Below is a small trained network, with its code and all its weights. Each question gives an input and a class and asks what happens when units are switched off, that is, made to give their printed mean instead of their output.

import numpy as np


def w(rows, s, z=0):
    codes = np.array(rows[::2]) - 128.0
    scale = np.full(codes.shape[1], s)
    scale[-1] = z or s
    return codes * scale


def norm(h):
    return h / np.sqrt((h * h).mean(-1, keepdims=True) + 1e-5)


def f(y):
    return np.maximum(y, 0)


def log_softmax(a):
    a = a - a.max(-1, keepdims=True)
    return a - np.log(np.exp(a).sum(-1, keepdims=True))


def net(x, mask):
    res = np.array(x, float).reshape(1, 3) / 4 @ E
    u = 0
    for l in range(2):
        y = f(norm(res) @ A[l][:, :-1].T + A[l][:, -1])
        res = res + np.where(mask[u : u + 10], y, B[l][:, -1]) @ B[l][:, :-1]
        u += 10
    return log_softmax(norm(res)[-1] @ U[:, :-1].T + U[:, -1])


A, B = {}, {}
E = w([
[122,236,67,115,136,116],'x0',
[95,237,75,109,155,121],'x1',
[64,196,253,57,19,210],'x2',
],0.0022)
A[0] = w([
[194,186,124,172,113,127,127],'L0N0',
[204,131,91,212,179,64,98],'L0N1',
[111,118,108,127,131,155,27],'L0N2',
[33,59,200,107,181,157,236],'L0N3',
[156,181,203,83,129,132,62],'L0N4',
[127,119,176,72,72,50,82],'L0N5',
[93,59,84,123,184,57,254],'L0N6',
[73,230,168,79,37,189,51],'L0N7',
[113,152,148,83,4,169,135],'L0N8',
[232,59,104,156,73,119,50],'L0N9',
],0.0035,0.0012)
B[0] = w([
[78,123,189,124,91,105,153],'L0N0',
[44,126,150,103,44,127,225],'L0N1',
[148,142,111,163,192,91,128],'L0N2',
[195,172,108,200,168,94,215],'L0N3',
[102,65,108,127,171,195,175],'L0N4',
[152,174,114,121,243,115,162],'L0N5',
[147,157,87,112,4,229,229],'L0N6',
[100,25,60,194,122,192,252],'L0N7',
[93,67,136,48,229,170,231],'L0N8',
[119,141,33,166,126,219,186],'L0N9',
],0.0028,0.0035)
A[1] = w([
[134,127,130,134,115,115,21],'L1N0',
[163,168,164,208,136,166,141],'L1N1',
[77,167,23,131,98,108,189],'L1N2',
[158,171,56,142,175,4,132],'L1N3',
[133,191,140,77,139,202,4],'L1N4',
[146,2,231,114,117,158,188],'L1N5',
[182,97,91,174,94,136,91],'L1N6',
[205,116,101,149,144,142,82],'L1N7',
[134,173,130,126,177,69,49],'L1N8',
[23,94,101,78,167,192,67],'L1N9',
],0.005,0.0012)
B[1] = w([
[140,144,103,152,105,99,128],'L1N0',
[118,119,54,74,91,112,144],'L1N1',
[102,143,207,69,82,77,235],'L1N2',
[130,214,229,111,147,150,170],'L1N3',
[126,51,103,146,79,86,159],'L1N4',
[166,252,159,168,224,101,253],'L1N5',
[76,42,66,100,80,144,189],'L1N6',
[88,74,112,82,129,139,161],'L1N7',
[174,154,118,151,167,143,134],'L1N8',
[181,44,57,151,104,94,233],'L1N9',
],0.0043,0.005)
U = w([
[190,32,89,191,155,181,113],'0',
[72,98,119,38,3,99,39],'1',
[169,243,242,125,175,121,244],'2',
],0.0066,0.0011)

Each question gives the input, the list of numbers given to net, and the class t.
The units are the neurons (one row each of A and B). Each row of codes is followed by its name. A weight is (code - 128) times the scale printed after its matrix; where a second scale follows, it is the last column's (A, B and U).
mask holds one flag per neuron, layer by layer. A switched-off neuron (its flag False) gives its mean, the last column of its row in B, instead of its output. The means were averaged over made-up inputs and are rounded, as every weight is.
A unit's drop is (log p(t) with every unit on - log p(t) with that unit switched off) / (log p(t) with every unit on - log p(t) with every unit switched off).
The circuit of an input: a set's keep is (log p(t) with only the set's units on - log p(t) with every unit switched off) / (log p(t) with every unit on - log p(t) with every unit switched off). Starting from the 12 units with the biggest drops (on a tie, the unit counted first), units are removed one at a time, each time the one whose removal leaves the highest keep (on an exact tie, the one counted first), for as long as the keep stays at least 0.8.
circuit, biggest first: the units of the circuit, biggest drop first
most important unit: the unit with the biggest drop
k most important neurons: the k neurons with the biggest drops, biggest first
top k neurons in layer l: the k neurons of layer l with the biggest drops, biggest first
drop of u: that unit's drop, to one decimal
input [-6,1,8], class 0: top 3 neurons in layer 1 : L1N2, L1N9, L1N3
input [-3,-1,2], class 2: circuit, biggest first : L1N5
input [8,7,3], class 1: 2 most important neurons : L1N5, L0N7
input [4,5,-7], class 2: 2 most important neurons : L1N3, L0N7
input [-5,0,5], class 2: top 3 neurons in layer 0 : L0N9, L0N6, L0N3
input [4,-6,8], class 0: 3 most important neurons : L0N7, L1N9, L1N2
input [1,-2,7], class 0: 2 most important neurons : L1N9, L0N7
input [4,-7,-8], class 1: top 2 neurons in layer 0 : L0N1, L0N7
input [6,-2,7], class 0: top 2 neurons in layer 1 : L1N2, L1N9
input [-5,-3,8], class 2: top 2 neurons in layer 1 : L1N5, L1N6
input [-7,-7,1], class 2: top 2 neurons in layer 1 : L1N5, L1N9
input [-2,-3,5], class 2: top 2 neurons in layer 1 : L1N5, L1N6
input [-1,2,-3], class 1: drop of L0N1 : 0.0
input [-7,6,-7], class 1: drop of L1N2 : 0.1
input [-7,-7,7], class 2: drop of L1N5 : 0.5
input [-6,-5,8], class 2: drop of L1N5 : 0.7
input [8,-2,6], class 0: most important unit : L0N7
input [-3,-1,4], class 2: top 3 neurons in layer 0 : L0N9, L0N6, L0N3
